Below is a small trained network, with its code and all its weights. Each question gives an input and a class and asks what happens when units are switched off, that is, made to give their printed mean instead of their output.

import numpy as np


def w(rows, s, z=0):
    codes = np.array(rows[::2]) - 128.0
    scale = np.full(codes.shape[1], s)
    scale[-1] = z or s
    return codes * scale


def f(y):
    return y / 2 * (1 + np.tanh(0.7978845608 * (y + 0.044715 * y**3)))


def log_softmax(a):
    a = a - a.max(-1, keepdims=True)
    return a - np.log(np.exp(a).sum(-1, keepdims=True))


def net(x, mask):
    res = np.array(x, float).reshape(1, 6) / 4 @ E
    y = f(res @ A[0][:, :-1].T + A[0][:, -1])
    res = res + np.where(mask, y, B[0][:, -1]) @ B[0][:, :-1]
    return log_softmax(res[-1] @ U[:, :-1].T + U[:, -1])


A, B = {}, {}
E = w([
[143,113,145],'x0',
[120,139,134],'x1',
[158,105,94],'x2',
[129,136,113],'x3',
[100,161,53],'x4',
[255,235,203],'x5',
],0.0076)
A[0] = w([
[70,124,103,89],'n0',
[79,144,243,255],'n1',
[183,163,127,24],'n2',
[103,140,173,60],'n3',
[130,140,144,3],'n4',
[103,55,68,92],'n5',
[211,246,169,89],'n6',
[72,100,62,196],'n7',
],0.012,0.0051)
B[0] = w([
[140,83,142,157],'n0',
[183,125,30,210],'n1',
[19,142,205,147],'n2',
[143,156,139,121],'n3',
[95,180,156,113],'n4',
[153,146,255,186],'n5',
[68,58,154,254],'n6',
[211,126,177,219],'n7',
],0.008,0.009)
U = w([
[9,76,254,60],'0',
[191,107,12,254],'1',
[201,128,32,220],'2',
[152,90,31,189],'3',
[169,126,62,166],'4',
[135,62,39,79],'5',
],0.0059,0.0048)

Each question gives the input, the list of numbers given to net, and the class t.
The units are the neurons (one row each of A and B). Each row of codes is followed by its name. A weight is (code - 128) times the scale printed after its matrix; where a second scale follows, it is the last column's (A, B and U).
mask holds one flag per neuron, in row order. A switched-off neuron (its flag False) gives its mean, the last column of its row in B, instead of its output. The means were averaged over made-up inputs and are rounded, as every weight is.
A unit's drop is (log p(t) with every unit on - log p(t) with that unit switched off) / (log p(t) with every unit on - log p(t) with every unit switched off).
The circuit of an input: a set's keep is (log p(t) with only the set's units on - log p(t) with every unit switched off) / (log p(t) with every unit on - log p(t) with every unit switched off). Starting from all 8 units, units are removed one at a time, each time the one whose removal leaves the highest keep (on an exact tie, the one counted first), for as long as the keep stays at least 0.8.
circuit, biggest first: the units of the circuit, biggest drop first
top k neurons: the k neurons with the biggest drops, biggest first
drop of u: that unit's drop, to one decimal
input [-3,4,-5,-2,7,-8], class 0: top 3 neurons : [n5; n1; n0]
input [-6,4,-1,-3,5,-7], class 0: top 2 neurons : [n5; n1]
input [5,4,-3,-4,5,6], class 0: circuit, biggest first : [n6]
input [3,0,3,2,6,8], class 0: top 3 neurons : [n6; n2; n1]
input [4,3,-4,-6,-8,-1], class 2: top 2 neurons : [n1; n6]
input [-5,-6,3,4,4,6], class 0: circuit, biggest first : [n6; n1]
input [1,-1,3,2,2,7], class 0: circuit, biggest first : [n6; n2]
input [-2,-5,6,1,8,-8], class 0: top 2 neurons : [n5; n1]
input [1,7,1,-2,1,-8], class 0: drop of n1 : 0.4
input [6,-5,4,-1,-7,8], class 0: drop of n6 : 1.0
input [-1,-2,-5,5,-2,8], class 0: drop of n6 : 1.3
